(in the rows, 128 means zero)
Each row of numbers stands for one node and depends on some of the facts below. Use the named rows to name the rest.

There are 4 kinds of fact about the nodes: η, γ, π, Φ.
η:
J_624 η J_850 η J_794 η J_340 η J_193 η J_187 η J_160 η J_290 η J_22 η J_998
J_310 η J_186 η J_183 η J_301 η J_138 η J_612 η J_588 η J_203 η J_952 η J_316 η J_751
J_464 η J_670 η J_41 η J_433 η J_495
J_571 η J_665 η J_136 η J_398 η J_991 η J_842 η J_583
J_258 η J_285 η J_646 η J_535 η J_577 η J_793 η J_293 η J_586 η J_978 η J_778
J_871 η J_549 η J_102 η J_960 η J_825 η J_544 η J_506 η J_623 η J_36
J_450 η J_912 η J_489 η J_918 η J_924 η J_57 η J_758 η J_164
J_457 η J_261 η J_821 η J_25 η J_490
J_934 η J_891 η J_144 η J_74 η J_150 η J_868
J_27 η J_60 η J_388 η J_648 η J_227 η J_846 η J_271 η J_558 η J_776
J_906 η J_949 η J_410 η J_541 η J_471 η J_616 η J_969 η J_874 η J_866 η J_629
J_317 η J_79 η J_360 η J_423 η J_931 η J_983 η J_745 η J_884 η J_116 η J_298
J_676 η J_518 η J_425 η J_377 η J_966 η J_881 η J_792 η J_968 η J_707 η J_385
J_460 η J_898 η J_789 η J_935 η J_351 η J_373
J_158 η J_997 η J_548 η J_257 η J_673 η J_508 η J_355 η J_43 η J_703
J_69 η J_678 η J_736 η J_280 η J_361 η J_780 η J_838 η J_511 η J_415
J_742 η J_994 η J_990 η J_63 η J_204 η J_928 η J_378 η J_318 η J_963
J_577 γ: J_612
J_963 γ: J_978
J_25 γ: J_991,J_969
J_935 γ: J_624,J_204
J_952 γ: J_144
J_410 γ: J_978,J_624,J_144
J_57 γ: J_662,J_612
J_164 γ: J_662,J_983
J_612 γ: J_495,J_203
J_160 γ: J_969,J_891
J_624 γ: J_340,J_160,J_612
J_778 γ: J_164
J_891 γ: J_203
J_978 γ: J_22
J_884 γ: J_662,J_158
J_489 γ: J_934,J_963
J_960 γ: J_495
J_571 γ: J_983
J_258 γ: J_183
J_450 γ: J_541
J_325 γ: J_624
J_934 γ: J_158,J_983
J_317 γ: J_25
J_969 γ: J_183,J_203
J_203 γ: J_22
J_471 γ: J_511
J_707 γ: J_541,J_204
J_506 γ: J_158,J_665,J_571,J_707
J_558 γ: J_963
J_665 γ: J_22
J_187 γ: J_868
J_144 γ: J_158,J_27
J_79 γ: J_624,J_74
J_385 γ: J_511
J_868 γ: J_978,J_325
J_541 γ: J_183,J_891
J_377 γ: J_506
π kigu <- J_874,J_25,J_952,J_998,J_912,J_549,J_583,J_518,J_361,J_558,J_742
π dilogok <- J_994,J_776,J_871,J_793,J_969,J_398,J_670,J_997,J_69
π flogan <- J_577,J_891,J_60,J_378,J_355,J_678,J_881,J_541
π gulim <- J_898,J_57,J_966,J_624,J_646,J_464,J_227,J_490,J_158,J_842,J_588,J_280,J_79,J_990,J_949
π ruskovol <- J_433,J_963,J_612,J_794,J_745,J_36,J_27,J_471,J_293,J_968,J_665,J_736,J_74
π stefek <- J_623,J_586,J_489,J_301,J_707,J_43,J_511,J_931,J_144,J_629
π bruplun <- J_535,J_271,J_410,J_821,J_789,J_310,J_425,J_257,J_850,J_102,J_758,J_780
π driskan <- J_388,J_544,J_204,J_258,J_508,J_934,J_203
π kiska <- J_160,J_928,J_978,J_351,J_991,J_918,J_960,J_616,J_846,J_261,J_495,J_548,J_751,J_415,J_360,J_868,J_377
π skekledor <- J_150,J_825,J_285,J_385
J_433 Φ J_257,J_60,J_898,J_612,J_258,J_707,J_874
J_388 Φ J_506
J_271 Φ J_931,J_670,J_490
J_204 Φ J_136
J_160 Φ J_495
J_298 Φ J_136,J_373,J_63,J_258,J_575
J_978 Φ J_867,J_410,J_588,J_707
J_960 Φ J_558,J_136,J_846,J_629,J_794
J_616 Φ J_924
J_464 Φ J_495,J_385,J_707
J_798 Φ J_22,J_385
J_998 Φ J_69,J_558,J_548,J_361,J_648
J_138 Φ J_186,J_187,J_549
J_934 Φ J_541,J_373
J_301 Φ J_662,J_144,J_866,J_780,J_378
J_518 Φ J_69,J_884,J_457,J_148,J_949,J_736
J_102 Φ J_577
J_676 Φ J_792,J_918,J_648
J_203 Φ J_838,J_415,J_193,J_116,J_43,J_361
J_398 Φ J_821,J_187,J_351
J_293 Φ J_450
J_758 Φ J_450
J_751 Φ J_884,J_789
J_968 Φ J_69,J_866,J_471
J_511 Φ J_22,J_952
J_280 Φ J_623,J_316
J_678 Φ J_257,J_22,J_646,J_489
J_742 Φ J_360,J_778,J_745,J_577,J_506,J_648

Known rows:
J_183: [129 141 152 139 169 121  85 114 123  93 144 135 166  94 109  67 143 144
 131 169 142 118 165 129 162 124]
J_318: [163 176 147 141 143  71 122 152  82 115 151 190 139 112  89  56 128 148
 158 133 167 149 146  65 160 111]
J_69: [145 144 120 173 173 124  83 176 127  84 122 137 169  93 116  66 166 119
 160 179 142 140 146 120 137 121]
J_670: [157 149 134 173 171 126  83 170 127  84 124 136 170  95 114  71 161 123
 159 178 138 140 145 119 131 119]
J_544: [160 165 121 125 128  91 109 143  84 117 159 161 157 103 111  59 163 156
 149 146 151 130 148  69 134 118]
J_116: [166 180 153 151 159  70 123 146  76 109 147 191 137 116  75  66 113 138
 160 128 166 153 145  64 163 110]
J_629: [168 190 144 155 157  72 126 160  67  92 131 184 158 110  72  83 115 125
 168 127 148 158 141  63 125 120]
J_778: [151 173 159 168 164  68 124 149  73  98 160 193 164 133  71  55 112 130
 161 128 159 151 146  63 163 123]
J_577: [125 142 115 131 131 108 107 117  91 107 172 140 169 108 116  53 152 149
 138 150 139 117 145  98 139 132]
J_968: [169 176 121 158 136  71 127 135  74 107 161 187 151  96  97  55 140 122
 169 130 173 159 145  69 160 122]
J_758: [174 169 100 131 132  80 123 115  78 117 162 194 141 108 111  71 166 122
 164 127 147 111 184  79 129 136]
J_575: [159 151 148 159 153 101  94 132 115 107 141 160 153  99 106  66 155 148
 143 164 149 141 146  87 161 117]
J_398: [172 158 120 162 136 124 108 106 116  92 144 137 173  92 115  59 158 120
 167 174 139 154 152 104 142 127]
J_662: [131 155 155 152 159 108 102 151 112 107 159 153 168  96  90  53 152 151
 139 154 153 123 173  84 162 130]
J_678: [158 151 123 170 169 127  81 128 132  83 135 137 164  94 108  83 167 114
 165 153 150 116 143 124 162 134]
J_518: [142 139 102 172 168 126  88 142  85  80 156 138 167  95 114  99 168 116
 166 131 134 113 164 129 138 140]
J_301: [167 156 110 157 133 127 107 103  95  90 154 139 171  95 114  77 162 120
 168 164 136 144 156 107 134 131]
J_935: [138 139 144 143 149 108  88 103 126  95 157 139 170 105 113  55 139 145
 127 171 137 121 141 111 154 129]

Which node is each row?
No name comes twice in this set of rows, the named rows included.
[128 138  99 174 169 126  86 173  89  80 160 139 163  94 116  97 168 114
 169 131 139 110 165 128 146 135]	J_742
[136 140 149 143 163  88 104 133 119 101 155 147 160  98 109  54 144 148
 134 148 147 122 146  97 158 128]	J_325
[134 142 151 130 155 116  91 104 122 101 158 137 170  96 110  57 137 150
 132 169 138 120 159 119 161 127]	J_340
[173 184 105 141 128  72 125 124 113 119 141 190 145  95 114  52 156 123
 169 134 164 131 182  86 140 131]	J_293
[167 150 125 143 131 108 107 102 118 112 166 156 166  95 117  54 165 135
 166 163 156 139 155  92 165 124]	J_138
[141 146 138 165 158 126  88 138 121  80 139 136 172 102 101  67 158 123
 143 168 131 121 141 109 122 142]	J_489
[128 144 146 173 173 127  83 175 131  87 127 137 168  91 106  54 166 125
 133 175 147 116 162 126 156 139]	J_27
[163 160 142 131 132  80 110 123 103 119 154 173 148  97 113  53 165 161
 139 162 158 146 148  69 157 120]	J_373
[166 155 118 173 172 127  83 169 132  81 126 137 166  91 112  67 167 115
 168 164 159 121 140 121 153 137]	J_464
[157 139 120 171 173 112  80 168 134  94 121 155 143  92 118  55 162 120
 119 162 137 106 184 134 145 138]	J_450
[164 143 156 170 165 126  87 106 123  94 127 145 160  94 110  82 164 157
 124 177 135 154 146 119 162 130]	J_136

The same nodes again, as new rows of numbers:
Named rows:
J_148: [ 97 118 122  89 129 136 141 140 145 108 131  90 126 110 129 168 143 106
 161 111 140 152 149 143 100 185 134 126 136 132 136  98 120 151 120 169
  99  98 134 128 139 128 103 121]
J_952: [148 139 121  96  95 185 103 163  71 129 146 100 118 121 130 111 158 154
 128 130  92 142 121 114 130 153  90 119 116 161 140 121 154 129 130  97
  96 186  88 118 119 109 150  93]
J_144: [141 151 177 159 153 147 123 126 119 156 115 155 170 119 105 158 179 108
 122 132 156 118  92  73 146  90  69  99 130 167  93 126 156  97 149 162
  64 128 141 107 122  76 133 136]
J_751: [155  94  96  90  58 182  92 172  12 121  74  57  62 113 103 126 150 150
  95 112  56 151 135 108 109 138 104 138 144 149 200 102 154 168 101 109
  88 145 113 119 130  66 155 144]
J_544: [127 109 139 122 137 133 135 124 124 130 136 118 117 132  87 139 157 146
 112 141 119 112 133 128 147 136 130 110 123  92 142 125 135 148 141 107
 121 160 126  94 128 135 128 117]
J_745: [113 127 126 114 118 168 128 151 116 127 132 121 126 125 108 131 151 153
 122 131  91 129 120 122 154 143  91 120 123 132 134 126 147 133 145 107
 104 168 105 116 123 115 122 101]
J_518: [100  83 188 151 150 116 134 154 116 129 106 153 131  98 120 188  95 141
 128 114  96 119 124  93 152 109  68 148 155 155  90 109 138 124 134 132
 106  99 161 153 101  90  83 148]
J_703: [116 116  91  85  91 163 107 141  78 112 138  64 104 115 121 132 166 134
 131 120 111 147 163 146 108 171 133 136 128 127 188  98 129 156 104 128
  95 144  90 121 133 118 137 106]
J_227: [113 128 145 126 139 145 125 139 123 126 133 124 141 115 115 146 151 131
 126 125 122 132 131 115 144 134 105 123 131 134 128 111 137 127 134 125
  94 139 121 117 117 111 120 111]
J_838: [106 114 108 100 113 147 119 137  97 109 141  78 114 108 121 143 159 121
 140 117 129 143 163 140 115 167 133 137 132 129 175  94 123 142 107 140
  97 127 106 129 126 122 126 111]
J_285: [ 85 117 149 133 160 105 127 136 145 120 161 119 162  83 148 178 129 111
 159 110 165 141 158 137 133 157 112 135 152 145 117  81 117 108 114 168
  92  85 133 155 109 120  88 110]
J_623: [159 158 113 123 110 197 101 147  85 141  83 121 141 130  90 124 183 122
  91 148  99 137 106  85 143 111  84 107 117 156 139 121 175 122 146 107
  72 166 124  90 125  65 162 119]
J_577: [109 106 141 142 143 132 154 138 142 145 161 140 118 133  95 134 131 168
 129 139  95  98 106 129 167 136  82 109 127 103 117 132 146 125 164 122
 130 163 114 115 121 132 102 106]
J_998: [123  81 119 104  68 189 113 189  41 128  80  89  72 119 110 118 129 179
 102 117  27 130 114 107 140 138  72 149 140 152 168 126 161 168 125  81
 107 165 115 136 111  74 116 123]
J_116: [116 120  92  86  94 163 107 143  79 112 138  61 101 116 118 129 167 133
 133 117 109 147 160 147 108 176 138 132 122 128 188  94 130 153 103 129
  98 146  96 124 131 120 137 106]
J_949: [101 128 161 153 167 117 139 126 155 128 136 149 164 107 113 173 141 112
 136 128 146 119 133 109 145 126  97 124 134 135 103 112 130 113 135 146
  98 107 142 128 113 114 104 122]
J_164: [116 108 123  82 102 152 110 139  77 136 153  63 104 109 147 127 185 135
 150 103 138 137 144 145 109 156 122 130 140 128 183 111 112 148 103 162
  92 150  90 128 135 126 138 104]
J_457: [ 79 108 159 143 168  89 139 110 158 115 154 122 151  92 124 193 134 100
 155 113 177 128 166 134 120 141 126 136 141 129 130  83 112 120 109 181
  92  73 144 143 123 128  91 131]

Name these rows:
No name comes twice in this set of rows, the named rows included.
[ 89 107 154 134 160  98 134 116 148 117 152 114 151  94 126 188 136 100
 154 115 170 128 166 131 116 151 125 139 137 132 134  84 110 122 107 174
  93  83 139 140 124 127 100 127]	J_186
[122  53 248 148 166  50 142 131 123 155 124 140 119 108 126 181 141 161
 135 115 156  88 112 110 152  94 108 123 164  96 103 142 111 157 123 146
 117 114 173 118 108 122 105 155]	J_934
[103 104 129  97 125 138 116 127 104 119 144  79 123 104 136 153 167 119
 146 107 146 139 157 143 117 158 130 130 135 130 164 101 111 142 105 154
  94 127 110 129 131 125 117 114]	J_983
[ 82  64 181 151 151  77 139 126 122 116 123 115 107  83 116 211  94 119
 140  94 137 121 161 119 117 129 100 157 163 132 130  92 103 140  99 186
 110  55 167 160 117 108  78 165]	J_676
[149 157 141 146 140 173 110 133 114 142  91 147 159 121  94 147 173 108
 105 141 124 128 102  76 147  96  82 109 123 160 116 113 171 109 151 127
  69 145 139  96 125  69 150 131]	J_931
[199 121 144 111  99 172  81 157  15 133  72 118 102 111  99 146 121 136
  77 123  69 139 122  63 122  96  77 116 118 183 113 125 173 142 124  93
  90 154 138  97 124  68 182 156]	J_511
[168 135  95  72  88 156  99 131  49 112 155  61  99 106 113 160 129 125
 130 124 111 166 194 132  89 178 153 125 118 137 159 115 128 141  80 108
  98 152  82 131 122 141 158 110]	J_22
[146  75 211 133 171  73 129 141 109 127 128 159 123 100 114 185  67 156
 114 120 105 113 138 102 159 110  97 122 141 130  71 131 131 141 140  93
 142 124 164 123 105 138 119 144]	J_678
[122 127 127 118 132 150 122 143 114 129 129 118 136 118 115 141 153 133
 128 132 114 135 130 121 145 138 105 123 127 136 134 108 146 130 134 118
  95 152 116 117 119 110 131 108]	J_842
[124  80 145 116  91 157 124 171  62 122  97 107  78 120 108 136 116 172
 108 116  50 128 118 111 147 130  82 143 139 135 145 131 151 161 132  88
 115 159 121 131 115  90 113 127]	J_968
[ 92 100 184 132 168  87 131 108 142 137 172 117 155  88 150 190 156 106
 169 100 198 122 151 130 119 136 115 125 147 127 126  98  96 117 106 201
  85  87 133 143 122 133  93 127]	J_571
[128 127 114 103 104 183 115 157  89 122 129 104 121 131 116 113 160 155
 119 133  82 137 122 126 145 150 106 122 120 137 149 123 154 144 141  81
 110 193  98 110 119 113 139  93]	J_36
[100 108 189 107 174  60 141 100 157  83 195  87 135 119 142 198 138  79
 155  75 212 162 123 116 139 109 132 157 186 115 150  41 104 115 164 206
  99  75 106 132 140 137  93  70]	J_450
[163  94 166  93 109 118 112 147  60  99 113  67  87 125 117 157 132 134
  82  91 107 167  99 100 174  98 106 143 199 108 169  83 148 153 173 124
 115 133 116 108 136  83 129  95]	J_758
[ 88 111 165 139 164  79 139 115 156 122 168 120 147  98 130 187 139 105
 167 109 185 125 156 131 111 146 128 133 142 129 123  79 107 112 102 191
  93  75 138 142 119 131  98 129]	J_317

The same nodes again, as new rows of numbers:
Named rows:
J_969: [120 110 138 134 159 132  84 159 163 151 123 122 159 129 157 133 155 105
 122  94 139 145 136 165 138  97 145  43 123 157  83 102 143 147 112 107
 131 154 135 100 148 130 106 137 143 125 141]
J_425: [116  88 114 144 105 120 133  71 121  86 104 139 112 149 146 116 126 157
 131 175 118 108 132 119 135 160 105 191 144 111 187 112  83 109 149 133
 128 113 113 131 111 162 159 114 106 112 113]
J_158: [134  79  59 139 126 126 119 133  64 168  96  92  40  92 159 101  91 115
 187 125 103 105 126 123 161  98 101 169  93  93 167 153  92  84 118 115
 139 136 108 159 110  90 102 137  94 152  91]
J_616: [ 98 106 130 150 142 120 133 136 164 165 119 124 146 116 130 105 154 123
  84 112 136 124 140 136 145 137 136 102 102 136  98 111  69 111 146 116
 107 142 126  81 133 176 184 127 124 130 171]
J_662: [143 109 115 140 132 163 132 152 132 148 135 158 155 112 130 165 117  85
 169 101 126 136 110 129 135 145 150 169 121  82 132 154 169 177 127 166
 130 103 135 174 128 113 133 146 110 149 137]
J_612: [152 130 113  89 134  89 118  95 145 142 164 155 139 137 117 106 163 127
 162  92  94 121 106 154 131 111 140  65 117 109  58 105 155 145 120  74
 124  93 142  94 127  31  61 121 110 122 139]
J_624: [122  98 102 129 130 118  86 111  43 123 135  90  40 143 158  83 117 152
 177 131 122 102 127 114 149 112 106 129 118  73 142 127  98 105 113 121
 151 164 112 151 164  99  83 116 117 144  67]
J_850: [108  94  94 134  96 138 134  78 122 112 107 148  97 139 147 110 126 157
 148 170 115 114 148 116 142 157 104 206 153  98 183 108  67 106 136 144
 141 119 100 134 118 162 158 113  94 144  97]
J_846: [ 99 122 133 173 137 126 137 142 177 160 126 125 139 123 107 121 142 135
  83 122 137 101 144 140 140 130 145  96 119 150  72 101  76 117 160 113
 111 129 140 112 129 139 157 141 121 134 170]
J_577: [112 100 182 173 143 183 119 172 103 116 176 118 154 155 110 135 139 106
 105 118 175  95 118  85 135 158 136  93 124 136  90 133 102 121 152 173
 145 104 182 151 139 136 125 164 157 149 133]
J_665: [140  97  73 107 118 103  93  93  55 100 126 111  65 156 160  87 127 136
 188 141  91 113 124 131 135 120  96 140 126  97 166 133 142 109 103 115
 145 124 113 154 145  68  71 137 128 121  67]
J_22: [136 151 205 122 122 143 129 177 194 123 111 178 198 116 119 197 143  90
 196  84 153 151  80 138 119  96 154 114 130 135  99  91 238 194  80 121
 115 115 154 134  93 118  78  84 156 136 167]
J_789: [109  95 107 165 111 126 136  77 132  81 102 137 123 154 140 122 136 171
 130 176 115 109 158 131 134 171 107 196 139  97 174 113  92 120 148 143
 113 113 112 151 125 154 159 120 101 120 122]
J_541: [128  74 178 171 146 164 100 178  94  70 104  86 154 148 148 123 125 105
 123 178 186 111 120 112 148 127 122  89 115 143 143 139 125 120 147 153
 175 114 172 153 121 156 128 163 106 142 138]
J_924: [139 112 144 100 127 147 140 124 144 122 161 138 160 135 111 145 133 108
 123 122 128 155 103 114 127 158 149 150 141 122 116 146 143 149 140 166
 144  89 148 122 141 133 115 164 122 136 146]
J_74: [149 103  94  89 121  80 120  70  72  95 134 119 109 148 136  94 153 143
 135 147  79 124 112 146 124 139 115 123 117 111 142 138 154 133 111  99
 124 106 143 139 149  55  97 129 127  80 114]
J_63: [155 139 147 111 112 147 136 118 119  86 148 129 137 144 101 132 121 127
 130 175 135 122  94 114 121 144 135 153 132 124 140 156 144 132 156 152
 159  73 158 141 115 117 111 158 100 124 136]
J_629: [110 204 177 173 140 119 152 163 183 140  85 151 158 107 111 156 124 135
  86 121 150 109 147 150 105  94 116  91 121 199 110  94 163 136 101  80
  62 172 140 140  86 126 157  70 187 107 168]

Name these rows:
No name comes twice in this set of rows, the named rows included.
[136 209 171 129 126 181 143 186 189 162 154 189 198 119 107 216 105  88
 123  57 142 134 122 128  96 125 128 121 154 192 127 120 216 162  97 155
  99 117 140 150  60 133 134 118 206 158 116]	J_778
[144 147  99 139 113 164 118 134 100 114 150 107  81 133 119 151  94 129
 182 152 138 137 135 101 127 154 149 190 155  67 151 161 122 143 139 195
 159 135 106 173 171 141  95 157  92 160  82]	J_457
[141 156 129 131 127 158 132 134 141 118 145 132 144 137 105 168 118 125
 140 126 134 152 133 120 117 142 152 146 147 101 112 146 158 171 139 178
 131 114 120 162 155 138 129 146 126 134 130]	J_148
[ 99  47 143 169 146 128  95 125 146 114  79 103 146 128 163  91 154 136
 104 154 133 117 142 148 147 121 116  99 106 144 136 106  90 115 140 107
 134 141 135 111 137 160 150 141 109 114 166]	J_991
[130 163 139 107 149  96 146 145 180 174 138 138 153  94 105 131 137 121
 127  98 127 141 126 152 128 109 145  94 121 149  63 116 139 135 117  92
 106 131 128  85 136  99  92 118 131 123 148]	J_588
[101 146 192 152 133 123 117 175 168 131  69 168 163 118 161 147 159 127
 117 102 154 112 119 147 143  81 122  73  94 150 127  77 155 155  91  82
 101 168 131 102  67 145 199  44 153 126 189]	J_978
[142 173 154 103 142 169 141 177 181 183 160 184 205 114 113 198 120  78
 143  48 153 151 115 121 126 140 144 124 124 138 108 126 196 171 106 150
 115 118 114 114  83 131 131 119 156 169 130]	J_164
[175 152  85  51 124  82 122  81  87  90 113 120 104 132 131  74 146 154
 102 179  85 128 102 154 113 104 132 101 111 132 156 159 155 124 135  88
 144 110 119 110 113  76 150 132  90  90 149]	J_433
[141  54 126 117 123 158  94 123  95  65  98 106 119 153 168 135 135 113
 167 171 134 142 104 133 137 126 127 147 141 113 190 140 169 137 123 165
 195 107 142 161 132 144 102 167 106 126 117]	J_183
[117 214 163 150 124 136 131 169 184 134  91 159 134 118 124 156 152 145
  60 103 136 136 143 145  90  86 143  82 134 183 128 112 172 153 104 102
  70 173 127 144  95 154 223  86 185 109 175]	J_998

